In the rows, zero is written as 128.
Each row of numbers stands for one object and depends on some of the facts below. Use the named rows to name the rest.

How the objects are related:
[(1005) (1374) (1481) (27) (812)] Ψ (1592)
[(1010) (241) (325) (907)] Ψ (465)
[(1018) (1118) (129) (713) (778)] Ψ (684)
[(1054) (184) (278) (888) (970)] Ψ (968)
[(1067) (1311) (1312)] Ψ (511)
[(1081) (1252) (1376) (164)] Ψ (285)
[(1103) (1136)] Ψ (1321)
[(1128) (92)] Ψ (593)
[(1142) (1386) (1398) (775)] Ψ (1152)
[(1143) (74)] Ψ (682)
[(1167) (1246) (428) (679) (963)] Ψ (834)
[(1169) (1177) (1334) (335) (639)] Ψ (302)
[(1192) (528) (76) (950)] Ψ (423)
[(1237) (175) (95)] Ψ (513)
[(1253) (474) (536) (605)] Ψ (595)
[(1254) (999)] Ψ (1366)
[(1265)] Ψ (504)
[(128) (826) (846)] Ψ (408)
[(1285) (1544) (454) (685) (983)] Ψ (1166)
[(130)] Ψ (337)
[(1316) (440) (634)] Ψ (357)
[(1328) (187) (648)] Ψ (665)
[(136) (643) (691) (709)] Ψ (1034)
[(1365) (151) (477) (942)] Ψ (905)
[(1379) (1413) (154) (914)] Ψ (611)
[(1485) (223) (249) (303)] Ψ (629)
[(216) (689)] Ψ (737)
[(219) (607) (824)] Ψ (641)
[(225) (392) (645) (881) (921)] Ψ (616)
[(250) (505) (512)] Ψ (18)
[(331)] Ψ (1017)
[(34) (378)] Ψ (1194)
[(70) (937)] Ψ (811)
[(750) (783)] Ψ (1026)
[(862)] Ψ (1196)
(1017) Ξ: (423) (1386)
(1067) Ξ: (278) (477) (1166) (225)
(1081) Ξ: (136) (428) (241) (225) (250)
(1128) Ξ: (641) (685) (175) (1386)
(1136) Ξ: (1177) (778) (1194)
(1167) Ξ: (629)
(1169) Ξ: (907) (1193)
(1252) Ξ: (1366) (392) (1398) (76) (1246)
(1258) Ξ: (593) (440) (250)
(1285) Ξ: (1026)
(1321) Ξ: (968) (942) (595) (505)
(1376) Ξ: (1118) (335) (811) (1246)
(1485) Ξ: (528) (937) (811)
(154) Ξ: (477) (1192) (942) (511) (184) (826) (970) (937)
(164) Ξ: (1374) (423) (1413) (950)
(18) Ξ: (685) (648) (1142)
(219) Ξ: (357) (616) (1054)
(27) Ξ: (1544) (1316)
(337) Ξ: (881) (1592) (685) (737) (128) (1237)
(378) Ξ: (641)
(465) Ξ: (1544)
(474) Ξ: (302)
(503) Ξ: (639) (1237)
(512) Ξ: (593)
(605) Ξ: (528) (811) (950)
(607) Ξ: (70)
(645) Ξ: (691) (1386) (983) (611)
(679) Ξ: (428) (302) (970)
(689) Ξ: (129)
(750) Ξ: (303) (1334)
(824) Ξ: (778) (1365)
(846) Ξ: (1328)
(862) Ξ: (1481) (888)
(905) Ξ: (1118) (325) (812) (737)
(921) Ξ: (1152) (129) (1253)
(999) Ξ: (136)
{(1005) (1018) (1054) (1067) (1081) (1136) (1143) (1177) (1237) (1252) (1254) (129) (130) (1312) (1316) (1328) (1334) (1386) (1413) (1481) (1485) (175) (187) (216) (219) (225) (241) (249) (250) (325) (34) (474) (605) (607) (634) (648) (70) (709) (775) (778) (783) (812) (824) (826) (846) (881) (888) (907) (92) (95) (970)} Δ a
{(1010) (1128) (1142) (1167) (1265) (1365) (154) (278) (331) (428) (440) (505) (512) (639) (645) (685) (74) (937) (963) (999)} Δ c
{(1103) (1169) (128) (1285) (164) (27) (303) (454) (689) (691) (713) (914) (921) (983)} Δ d
{(1118) (1192) (1246) (1253) (1311) (136) (1374) (1376) (1379) (1398) (151) (1544) (184) (223) (335) (378) (392) (477) (528) (536) (643) (679) (750) (76) (862) (942) (950)} Δ b

Named rows:
(921): [ 48 132 173 137 183  91 137 101 120 152 128 147 126 126  99 170 156 146
 121 171 107 109 142 143 139 145  91 161  70 138 132 174 136 139 165 170
 145  76 136 147 161 124  91 111  92 124  96 177 164 143 178 116 167]
(1334): [ 86  90  83 135 173  76  87 119  84 127 114 166 126 130 152 110 138 123
  99  96 162 108  88 169 116 138 171  94 158 110 106 161 134 114 130 125
  70 146 101 147 163 144 131 166 151 169 122 131 140 184 167 203 125]
(691): [ 67 132  82 135 173  79  74 137 125 163 114  84  95 150 135 148 129 123
 110 184 111 130 112  56 115 115 171 158 122 121 152  77 135 182 165 131
 136 148 142 172 157 160 131 163 136 171 173 165 141 143 109 122 135]
(750): [ 56 157 184 130 175 136 148 146  93 118 159 167 126 142 110 167 140 134
 118 178 169 105 139  73 162 144 108 112 104 138  92 161 136 117 159 161
 111  79  95 144 152 111  89 108 133 107 101 179 156 161 120 100 150]
(595): [179 127 188 130  85 166 161 115 122 164 157 172 103 106 137 123 102 144
  73  97 109 133  76  55 144  98  89 166 215 106 120  95 148 163 122 111
  91 111 129 126  74 141 127 163 125 174 116 102 159  85 121 209 105]
(408): [ 93 125 189 137 116 160 174 108 117 164 169 173 107 125 119 135 110 143
  92 122 116 101 141  54 155 130 108 161 209 106  89 125 154 161 151 123
 138  98  99 124 117 152 118 160 118 121 119 109 159  90 121 209 104]
(357): [103 111 193 138 135 134 160 103 104 163 160 168 101 128 127 114 112 134
  80 113 116 115 140  52 161 126 105 158 214 103  95 131 153 165 145 111
 131 125 105 125 155 167 131 168 135 123 116 108 160  69 142 210 103]
(942): [196 156 131  64  98 160  76 147  92 119 111 157 114 109 148 123 116 132
  72 108 113 188  68  61 151 110  86 144 218 136 147  94 130 147 119 108
  60 136 165 170  73 111 118 162 145 189 109 104 147 140 113 102 114]
(164): [ 60 143  89  68 118 154 173 141 135 150 155 139 124 117 112 171 146 151
 119 182 110 100 141 147 114 138 160 160  58 139 136 146 140 123 162 182
 158  79  96 149 104 106  88 100  88 184 106 184 147 187 108 112 164]
(1067): [166 134 163  69  98 130 182 147 129 114 171 145 128 127 137 171  98 120
 118  95 119 109  80 161  96 142 117 151 128 139 112  79 130 112 146 170
  85  72 105 127  72 105  88  96 129 141 110 111 147 181 169 190 151]
(914): [ 78 109  93 132 158  95 100 121 109 140 128 119 119 140 132 163 141 139
 109 161 114 111 131  94 138 141 155 162 140 130 142 126 132 129 156 132
 121 101 119 168 159 148 121 143 137 181 105 174 157 113 155 118 156]
(641): [ 75 150  88 140 142 102 110 133 128 165 141 123  93 145 127 109 101 123
  89 175 113 119 130  51 129  87 161 151 207 105 150  74 159 196 164 118
 155 154 125 126  97 163 132 170 113 104 190 107 131 122 103 212 101]
(18): [ 42 161 104 136 131 161 184 143 139 168 174 154  97 148 102 169 102 142
 121 186 114 100 141  51 113 126 165 153  89 129 128  77 160 181 171 181
 163  81  88 123  75 108  91 122  90  93 186 136 137 186 103 213 105]
(783): [130 109 114 112 175  77 145 131 105 128 145 116 126 118 142 132 123 119
 110 106 129 139 122 156 118 145 139 112 121 122 113 129 136 136 155 124
 128 116 113 142 137 140 117 134 136 123 122 171 142 161 165 146 141]
(1237): [124 133  85 104 178  76  86 141 119 163 115  79  97 125 148 108 113 117
 101 153 114 174  94 113 104 101 169 100  87 109 154  78 153 195 160 119
 150 156 146 149 126 159 133 166 124 114 191 171 118 177 104 140 112]
(130): [129 114 108 114 168  76 148 129 105 128 145 119 126 117 141 133 121 119
 110 102 126 142 123 151 116 142 139 114 117 123 114 132 135 137 155 124
 128 121 111 140 136 142 116 133 136 119 115 169 143 157 166 146 141]
(474): [166 117 141  84 130  90 163 142 117 118 156 132 130 123 141 169 101 119
 116  94 123 125  82 156 103 142 125 143 142 138 120  84 131 118 146 141
  94  79 116 134  73 108  92 104 134 138 117 122 145 175 167 173 143]
(826): [195 115  99  58  94 104 124 142 120 122 124 130 127  91 151 133 103 123
  77  93 112 189  66 154 101 108 102 149 201 136 138  84 131 140 116 108
  69 124 160 155  72 110 119 133 134 183 120 108 134 171 158 149 122]

Which object is each row?
No name comes twice in this set of rows, the named rows included.
[ 38 163 149 131 181  99 113 126 133 167 134  87 104 121 100 171 147 121
 122 187 109  98 141 146 102 143 127 117  59 139 125 101 160 174 166 185
 146  78 163 147  81 106  89 105  85  95 189 179 151 186 143 110 139]  (645)
[121 158  86 141 140 112 154 142 132 166 138 119  93 158 126 105 102 117
  88 184 110 106 141  48  98  87 122 160 216 104 138 120 159 196 168 121
 147 154 115 123  95 144 124 164  85 156 179 128 130 154 104 203 103]  (1592)
[ 80 145 104 137 137 122 134 127 125 167 153 144  94 142 123 114 102 129
  94 166 107 112 136  51 135  96 155 154 206 104 144  77 159 194 162 124
 153 145 110 125  99 161 130 167 116 108 187 107 143 111 103 209 104]  (611)
[193 122 151  58  84 164  86 123 116 147 118 120 109  88 150 108 119 138
  72 106 105 182  71 154 124  84 103 151 193 130 111 118 133 137 119 132
  60 129 171 173  72 111 130 146 111 186 129 109 133 144 123 101 111]  (937)
[ 61 142  90 134 176  81  73 137 115 166 121  80  95 136 145 112 109 116
 110 188 109 122  99  78 111 101 172 109  95 120 142  78 151 177 154 181
 112 145 167 173 138 139 131 160 123 111 191 167 120 163 105 111 110]  (1142)
[158 106 154 139  86 162  99 116  91 163 133 174 105 138 149 122 101 141
  73  96 114 102  69  57 125  92 154 158 219 107 128  87 141 133 121 110
  64 124 120 126  74 126 129 170 148 180 132 103 158 151 125 213 104]  (302)
[173 125 122 129 173  75 160 142 102 123 136 102 127 156 145 109 116 115
 109 119 116 128 131 127  95 143  92 146 213 124  83 179 142 134 167 119
 104 140 115 137 139 115 106 109 107 178  97 182 140 164 143 136 158]  (1005)
[133 153  83  95 182  73  79 129 131 164 110  81  94 104 109 128 149 118
 115 160 110 187 108 142 102 115 128 101  65 134 152  90 160 195 160 122
 159 150 167 130  98 154 129 167  88  96 194 162 132 187 129 126 118]  (881)
[123 131 184 104 123 108 176 147 124 114 174 135 128 145 132 170  97 116
 121 100 147 104  87 146  96 144 127 152 141 139 114  74 132 111 161 174
  85  73  99 128  73 105  88  97 141 110 112 106 153 178 174 199 155]  (1081)
[177 105 176  58  81 161  76 147 117 117 136 153 110  88 146 164  96 130
  70 150 113 184  70  54 151 110 106 104 215 136 144 110 130 135 119 109
  63 151 156 157  72 122  91 129 123 186 177 117 159 165 111  99 122]  (184)
[103  84 192  72  84 126  74 125 126 143 155  84 108  92 149 166  96 116
  71 167 110 157  67  70 114 107 151 116 223 131 116  81 130 116 122 121
  61 140 167 172  73 135 110 124 128 171 192 113 158 117 167 108 116]  (278)
[ 73 132 144 136 172  97 166 139 113 123 148 121 126 159 120 166 139 117
 118 185 115 101 142  76  98 145 105 163 205 137  97 180 132 110 169 162
 113  82  92 157 161 111  90  99  99 186  95 185 160 136 138 119 167]  (27)
[108 139 166 137 179  89  81 138  84 120 122 152 115 140 130 114 140 120
  90 169 167 161  97  60 166 142 106 106 194 118 120 159 134 137 140 111
  84 139 132 167 165 158 126 165 148 125 105 161 156  92 141 101 132]  (1253)

Now the same objects, written a new way:
Some objects and their rows:
(440): [149  97 113 142  98 164 185 131 195 144 136 180  83 168 113 137 166  97
 112  96 133  91 145 158 107 132 154 123 166  98  95 108 160 158]
(74): [134 113 117 164 110 113 124 137 101 106 105 113 112 167 136 119 120 145
 146 110 107 149 138 131 129 127 152 129 114 159 123 125 134 150]
(241): [135  95 130 108  99 167 183  98 201 154 152 184  83 159 116 143 174  88
  99 110 156  79 144 161 122 124 141 114 175  90 123  92 161 149]
(477): [159 105 145  95  98 171 165  80 205 119 162 184 105  78  90 101 181  96
 114 112 130  77 147 170 125 122 107 154 173  84  84 110 160 165]
(1386): [163 104 129 109 192 166 139 169 196 171 161 105 170  55  87  98 174 149
  98 171 160 159 149  94 126 128 162  93  93 104 149 152 164 126]
(1118): [161 160 159  99  99 149  90 103 184 110 108 116 177  52  84  76 156 172
 161 128 149 152 148 153 149 171  90 133 100 117 134 134 158 151]
(513): [103 161 101 104 135 136 168 148  87 145 117 124 120 158 151 179  98 120
 132 120 112 143 119 112 121 144  93 149 101  98 125 153  94  87]
(1034): [102 159  99 103 134 138 169 150  86 143 117 125 120 158 148 177 100 124
 132 122 113 143 120 114 122 144  94 147  99 100 126 155  95  87]
(164): [109 102 180 187 143  71  89 150 103 164 131 111 178 125 123  72  93  85
  96  94 135  89 112 139 108  94 142 102 154 137 139 129 101  81]
(250): [147  97 115 102 101 173 185 107 201 157 151 184  80 156 114 158 179  97
 103 127 158  80 146 155 128 133 145 112 172  89 123  96 161 157]
(1196): [103 162 101 103 137 136 169 150  86 149 115 125 123 159 148 178 100 123
 131 120 112 141 116 113 123 147  90 148  99  95 125 153  94  85]
(505): [156 107 154 121 100 164 129  84 200 104 125 180 113 136  96 110 172 120
 123  96 107  86 150 155 105 131  96 154 155  97  96 100 155 156]
(691): [161 101 115 152 172 139 126 170 186 173 154 107 173  77  99  98 132 120
 102 176 157 153 149  99 138 121 165  95  94 113 145 154 160 122]
(1018): [106 118 102 146  99 107 141 126  97 141  98 111 142 114 141 146 100 171
 151 126 162 142 120 149 159 167 152 119 146 164 147  95 154 141]
(616): [117 178  73  99 127 171 175 147  99 158 112 115  98 118 149 181  99 170
 142  94  98 147 147 104  89 173 152 169 112 115 136 157  94 142]
(76): [161 169 168  99 106 146  89  78 150  73 119 110 176  54  98  77 160 168
 170 141  94 141 148 131 153 122  82 168 102 155 122 134 111 163]
(154): [ 93  94 183 187  99  71  91  75 125 144 124 185 176 172 124  77  94  76
  96  79 104  77  89 175  79  97  98 146 175 101  98  85 104  89]
(1166): [104 107 130  93 129 164 171 122 199 164 154 188  81 171 138  94 185  76
 110 133 102  80 112 109  76 112  85 153 118  79  96 146  97  92]

Rows to name:
No name comes twice in this set of rows, the named rows included.
[158 140 170 105 164 142  88 127 182 116 135 104 176  53  90  82 161 163
 114 144 135 150 148 102 132 120  96  97  94 131 151 133 152 130]  (325)
[105  99 150 189 189  68  92 169  98 182 137 101 176 144 116 120  88 127
  94  79 115 145 131 148  72 118 168  93 169 158 149 149 137 107]  (645)
[101 130 165 132 195  71 112 169  84 180 157 115 177 105 103 138  92  80
  94  85 134 142  84 121  81 118 107  96 108  83 146 156 101  62]  (1017)
[152  90 187 151 113  77 121  69  97  95 165 186 165 173 174  80  92  76
  99  86 147  77  67 162 147 164 128 171 175 118  73  89 163  67]  (679)
[148 126  94 146 104 158 146 135 106  84 101 108  85 166 140 142 143 166
 168 143 105 156 146 114 147 140 152 145  95 167 119 128 143 168]  (1365)
[ 98 158  88 108 102 126 183 152  88 162 101 130 162 116 137 179  96 161
 146 106 154 145 105 141 135 179  96 156 104  97 131 147 105  84]  (684)
[164 149 174  96 104 161  88  80 203  89 153 160 176  49  86  78 178 154
 137 125 106 105 147 150 133 122  84 147 132 100 113 131 149 159]  (528)
[100 115 187 142 111  70  88  73 135 116 126 148 175  88 107  76 102  92
  97  81 119  77 118 160  99  99  82 124 173 126 142  87 103  95]  (1485)
[ 92 158 104 117 135  92 153 148  85 144 109 117 128 169 163 177  93 112
 130 107 109 137  90 120 121 135 102 153 110 116 126 149  91  84]  (465)
[ 92  94 177 164  99  69 103  77 138 161 139 183 141 170 144  96  99  74
  93  81 148  77  81 173  96 101 127 115 177 104 129  84 126  99]  (1067)
[146 106 108  99  98 172 180  84 202 170 152 186  85  93 107 178 166 150
  99  80 143  77 150 162  81 156 164 134 175  92 131  99 160 170]  (225)
[151  95 119  98 195 110  91 169 200 173 151 131 148 162 132  71 183  82
 118 189 135 156 131  82  96  94 166  92  86  84 145 157 137 123]  (983)
[159 178 148  97 104 151  90  75 184  84 119 106 175  50  99 136 128 175
 165  88  87 131 152 133 100 149 131 175 142 166 134 144 104 172]  (392)
[143 107 100 121 123 110 120 170 188 177 101 112 177  62  90  79 167 170
 137 102 153 159 142 119  82 168 167  96  89 100 147 148 159 145]  (639)

